Here is a tiny trained network, its code and every weight. The questions are about switching its units off for an input and a class, where a switched-off unit gives its printed mean instead of its output.

import numpy as np


def w(rows, s, z=0):
    codes = np.array(rows[::2]) - 128.0
    scale = np.full(codes.shape[1], s)
    scale[-1] = z or s
    return codes * scale


def f(y):
    return np.maximum(y, 0)


def log_softmax(a):
    a = a - a.max(-1, keepdims=True)
    return a - np.log(np.exp(a).sum(-1, keepdims=True))


def net(x, mask):
    res = np.array(x, float).reshape(1, 8) / 4 @ E
    y = f(res @ A[0][:, :-1].T + A[0][:, -1])
    res = res + np.where(mask, y, B[0][:, -1]) @ B[0][:, :-1]
    return log_softmax(res[-1] @ U[:, :-1].T + U[:, -1])


A, B = {}, {}
E = w([
[104,135,128,92,62,160,189,194,115,119,106],'x0',
[129,47,139,199,184,178,65,150,170,192,110],'x1',
[162,133,163,152,121,175,100,94,139,216,211],'x2',
[113,75,123,166,156,161,136,158,157,72,88],'x3',
[156,146,157,166,120,168,248,140,159,122,167],'x4',
[87,109,101,85,154,139,122,84,92,147,182],'x5',
[88,131,163,120,116,169,142,139,122,182,110],'x6',
[175,118,121,166,98,100,157,85,51,141,97],'x7',
],0.012)
A[0] = w([
[218,117,153,188,117,123,96,102,98,142,86,180],'neuron 1',
[98,208,103,56,112,176,156,134,151,179,191,251],'neuron 2',
[119,135,140,89,114,141,187,37,97,148,174,140],'neuron 3',
[86,68,136,107,176,144,53,145,87,120,115,136],'neuron 4',
[128,119,152,139,159,185,242,89,63,140,96,36],'neuron 5',
[129,122,107,198,168,161,161,154,183,123,154,113],'neuron 6',
[115,109,152,220,151,208,95,87,192,68,155,108],'neuron 7',
[89,170,75,63,113,101,222,146,104,39,73,191],'neuron 8',
[191,162,118,195,83,61,168,112,47,181,109,185],'neuron 9',
[93,72,79,124,180,150,1,129,154,107,105,142],'neuron 10',
[89,105,124,145,128,26,175,122,110,9,86,209],'neuron 11',
[145,192,98,89,141,100,74,36,98,165,223,197],'neuron 12',
[157,121,82,124,151,91,181,124,112,99,83,88],'neuron 13',
[129,124,138,122,153,169,126,171,207,155,102,178],'neuron 14',
[73,140,157,52,50,159,181,192,133,118,99,83],'neuron 15',
[171,135,52,138,196,134,10,118,104,124,71,204],'neuron 16',
[133,143,168,195,123,175,173,163,180,156,153,140],'neuron 17',
],0.0092,0.0024)
B[0] = w([
[156,76,153,159,174,73,137,122,167,136,170,192],'neuron 1',
[117,169,100,50,115,135,127,194,72,199,105,214],'neuron 2',
[130,120,41,125,112,179,120,121,32,151,152,197],'neuron 3',
[50,120,45,163,80,133,103,108,152,161,52,194],'neuron 4',
[105,50,103,98,144,198,194,66,52,104,121,186],'neuron 5',
[204,146,143,98,175,175,157,133,186,88,119,190],'neuron 6',
[126,142,108,166,166,162,147,166,198,129,170,205],'neuron 7',
[113,196,95,76,86,80,142,150,142,2,64,251],'neuron 8',
[181,99,163,164,84,109,146,44,99,125,160,207],'neuron 9',
[25,98,111,162,133,103,62,132,207,193,90,228],'neuron 10',
[126,141,90,100,102,128,103,114,189,51,168,227],'neuron 11',
[122,205,130,97,225,90,71,113,103,180,222,242],'neuron 12',
[134,113,112,131,129,91,148,101,157,85,152,174],'neuron 13',
[140,120,135,127,133,164,122,171,174,174,117,192],'neuron 14',
[99,156,207,128,54,118,185,144,99,167,81,212],'neuron 15',
[91,107,159,186,94,76,110,90,190,178,127,215],'neuron 16',
[176,142,136,148,167,246,159,162,144,106,147,207],'neuron 17',
],0.0091,0.015)
U = w([
[128,137,194,106,61,171,192,175,105,143,45,159],'0',
[194,108,186,165,125,78,101,63,143,126,139,80],'1',
[62,82,107,160,142,126,64,110,201,147,69,84],'2',
[137,185,95,65,169,130,80,124,87,167,152,63],'3',
[154,51,100,152,130,177,175,49,86,96,125,85],'4',
[181,105,140,141,199,195,154,185,203,111,126,139],'5',
[140,173,95,74,91,95,150,125,145,5,71,253],'6',
],0.011,0.0011)

Each question gives the input, the list of numbers given to net, and the class t.
The units are the neurons (one row each of A and B). Each row of codes is followed by its name. A weight is (code - 128) times the scale printed after its matrix; where a second scale follows, it is the last column's (A, B and U).
mask holds one flag per neuron, in row order. A switched-off neuron (its flag False) gives its mean, the last column of its row in B, instead of its output. The means were averaged over made-up inputs and are rounded, as every weight is.
A unit's drop is (log p(t) with every unit on - log p(t) with that unit switched off) / (log p(t) with every unit on - log p(t) with every unit switched off).
The circuit of an input: a set's keep is (log p(t) with only the set's units on - log p(t) with every unit switched off) / (log p(t) with every unit on - log p(t) with every unit switched off). Starting from the 12 units with the biggest drops (on a tie, the unit counted first), units are removed one at a time, each time the one whose removal leaves the highest keep (on an exact tie, the one counted first), for as long as the keep stays at least 0.8.
circuit, biggest first: the units of the circuit, biggest drop first
unit that matters most: the unit with the biggest drop
k most important neurons: the k neurons with the biggest drops, biggest first
drop of u: that unit's drop, to one decimal
input [0,-1,7,8,8,-2,5,8], class 4: circuit, biggest first => (neuron 5)
input [6,-2,4,2,-2,8,-2,8], class 4: 2 most important neurons => (neuron 5; neuron 9)
input [-5,-3,8,-5,-4,-7,-5,-1], class 1: 4 most important neurons => (neuron 1; neuron 9; neuron 16; neuron 2)
input [-4,7,4,-5,1,-4,-3,-4], class 5: 3 most important neurons => (neuron 17; neuron 6; neuron 7)
input [-4,-4,-1,0,6,-1,3,3], class 4: 2 most important neurons => (neuron 5; neuron 9)
input [3,-5,5,-7,5,-7,-5,5], class 4: circuit, biggest first => (neuron 9; neuron 3)
input [-1,8,-3,7,4,6,7,-5], class 5: 3 most important neurons => (neuron 6; neuron 17; neuron 7)
input [-7,3,4,-6,6,0,1,2], class 3: 2 most important neurons => (neuron 12; neuron 3)
input [-2,4,8,-7,6,1,3,7], class 4: 2 most important neurons => (neuron 9; neuron 5)
input [-8,8,7,1,5,7,-1,-6], class 5: 3 most important neurons => (neuron 6; neuron 17; neuron 7)
input [4,5,-4,-7,1,-5,-4,6], class 1: drop of neuron 9 => 0.2
input [-1,-1,-5,3,-8,0,-4,1], class 2: drop of neuron 10 => 0.1
input [-5,-1,1,1,2,0,5,1], class 4: drop of neuron 12 => 0.2
input [-3,-2,7,-3,8,3,8,-7], class 3: unit that matters most => neuron 2
